Below is a small trained network, with its code and all its weights. Each question gives an input and a class and asks what happens when units are switched off, that is, made to give their printed mean instead of their output.

import numpy as np


def w(rows, s, z=0):
    codes = np.array(rows[::2]) - 128.0
    scale = np.full(codes.shape[1], s)
    scale[-1] = z or s
    return codes * scale


def f(y):
    return y / 2 * (1 + np.tanh(0.7978845608 * (y + 0.044715 * y**3)))


def log_softmax(a):
    a = a - a.max(-1, keepdims=True)
    return a - np.log(np.exp(a).sum(-1, keepdims=True))


def net(x, mask):
    res = np.array(x, float).reshape(1, 5) / 4 @ E
    y = f(res @ A[0][:, :-1].T + A[0][:, -1])
    res = res + np.where(mask, y, B[0][:, -1]) @ B[0][:, :-1]
    return log_softmax(res[-1] @ U[:, :-1].T + U[:, -1])


A, B = {}, {}
E = w([
[126,1,237,43,83,93,125],'x0',
[142,175,174,121,8,229,155],'x1',
[240,53,195,131,207,238,89],'x2',
[83,63,3,65,131,199,252],'x3',
[46,214,158,4,200,165,85],'x4',
],0.0075)
A[0] = w([
[109,29,192,43,80,82,127,95],'neuron 0',
[184,88,165,155,194,246,116,121],'neuron 1',
[122,103,98,109,114,150,155,87],'neuron 2',
[125,102,96,115,143,144,146,202],'neuron 3',
[121,170,165,131,16,226,134,98],'neuron 4',
[146,100,138,135,176,162,111,91],'neuron 5',
[89,169,112,115,50,81,145,150],'neuron 6',
[110,107,101,114,114,151,153,185],'neuron 7',
[165,39,95,239,72,100,161,96],'neuron 8',
[108,66,88,140,254,33,112,98],'neuron 9',
[62,149,103,122,77,51,140,78],'neuron 10',
[156,193,226,197,137,72,68,110],'neuron 11',
[146,219,52,208,180,184,122,117],'neuron 12',
[113,71,61,98,148,176,174,90],'neuron 13',
[129,126,157,130,121,128,124,246],'neuron 14',
[67,190,158,10,199,161,112,96],'neuron 15',
[119,109,72,110,141,158,146,95],'neuron 16',
],0.016,0.012)
B[0] = w([
[73,143,212,243,211,127,191,236],'neuron 0',
[127,170,18,95,206,69,141,239],'neuron 1',
[86,143,154,141,66,66,165,156],'neuron 2',
[95,107,135,55,144,173,30,195],'neuron 3',
[212,87,180,65,68,125,254,215],'neuron 4',
[124,180,97,151,112,44,207,162],'neuron 5',
[133,144,56,89,199,109,117,216],'neuron 6',
[101,115,155,62,130,149,56,191],'neuron 7',
[183,164,75,236,48,165,85,211],'neuron 8',
[211,83,162,37,99,164,225,228],'neuron 9',
[128,173,56,115,185,60,155,201],'neuron 10',
[35,151,163,68,33,81,83,248],'neuron 11',
[91,99,214,216,222,161,151,246],'neuron 12',
[68,160,169,97,51,58,105,208],'neuron 13',
[123,66,109,54,207,228,2,206],'neuron 14',
[190,152,73,244,33,157,87,252],'neuron 15',
[77,168,157,130,66,67,155,172],'neuron 16',
],0.024,0.017)
U = w([
[27,151,201,76,66,88,80,151],'0',
[135,177,30,99,227,63,166,189],'1',
[196,153,103,230,57,192,90,106],'2',
[65,129,252,217,227,168,186,141],'3',
[221,94,194,42,100,173,245,202],'4',
[113,66,142,54,201,246,2,197],'5',
[118,41,117,158,112,107,110,4],'6',
],0.0085,0.0033)

Each question gives the input, the list of numbers given to net, and the class t.
The units are the neurons (one row each of A and B). Each row of codes is followed by its name. A weight is (code - 128) times the scale printed after its matrix; where a second scale follows, it is the last column's (A, B and U).
mask holds one flag per neuron, in row order. A switched-off neuron (its flag False) gives its mean, the last column of its row in B, instead of its output. The means were averaged over made-up inputs and are rounded, as every weight is.
A unit's drop is (log p(t) with every unit on - log p(t) with that unit switched off) / (log p(t) with every unit on - log p(t) with every unit switched off).
The circuit of an input: a set's keep is (log p(t) with only the set's units on - log p(t) with every unit switched off) / (log p(t) with every unit on - log p(t) with every unit switched off). Starting from the 12 units with the biggest drops (on a tie, the unit counted first), units are removed one at a time, each time the one whose removal leaves the highest keep (on an exact tie, the one counted first), for as long as the keep stays at least 0.8.
circuit, biggest first: the units of the circuit, biggest drop first
top k neurons: the k neurons with the biggest drops, biggest first
drop of u: that unit's drop, to one decimal
input [-6,3,-5,-4,3], class 3: circuit, biggest first : neuron 12
input [1,4,-2,-3,-2], class 4: top 3 neurons : neuron 4; neuron 3; neuron 13
input [-7,-7,-4,-8,-6], class 0: top 4 neurons : neuron 11; neuron 0; neuron 15; neuron 4
input [-5,7,-8,6,2], class 1: top 4 neurons : neuron 6; neuron 10; neuron 9; neuron 11
input [4,6,6,-5,-3], class 1: top 2 neurons : neuron 1; neuron 9
input [6,2,4,2,-4], class 3: top 2 neurons : neuron 0; neuron 15
input [-6,5,7,-3,3], class 1: top 2 neurons : neuron 1; neuron 0
input [-1,6,7,6,0], class 1: top 2 neurons : neuron 1; neuron 11
input [4,-1,-6,5,7], class 2: top 3 neurons : neuron 15; neuron 1; neuron 11
input [5,7,2,-5,3], class 4: top 2 neurons : neuron 4; neuron 12
input [8,-8,4,0,3], class 3: top 2 neurons : neuron 0; neuron 4
input [5,6,2,2,4], class 4: top 2 neurons : neuron 4; neuron 12
input [-6,-3,-6,6,6], class 0: top 4 neurons : neuron 1; neuron 13; neuron 0; neuron 8
input [0,-6,-4,0,-6], class 2: circuit, biggest first : neuron 8
input [0,7,-7,4,6], class 1: top 4 neurons : neuron 6; neuron 10; neuron 9; neuron 8
input [-2,8,0,1,-7], class 4: drop of neuron 4 : 8.8
input [4,8,3,1,0], class 4: drop of neuron 4 : 4.0
input [-7,4,-6,8,1], class 0: drop of neuron 0 : 2.4
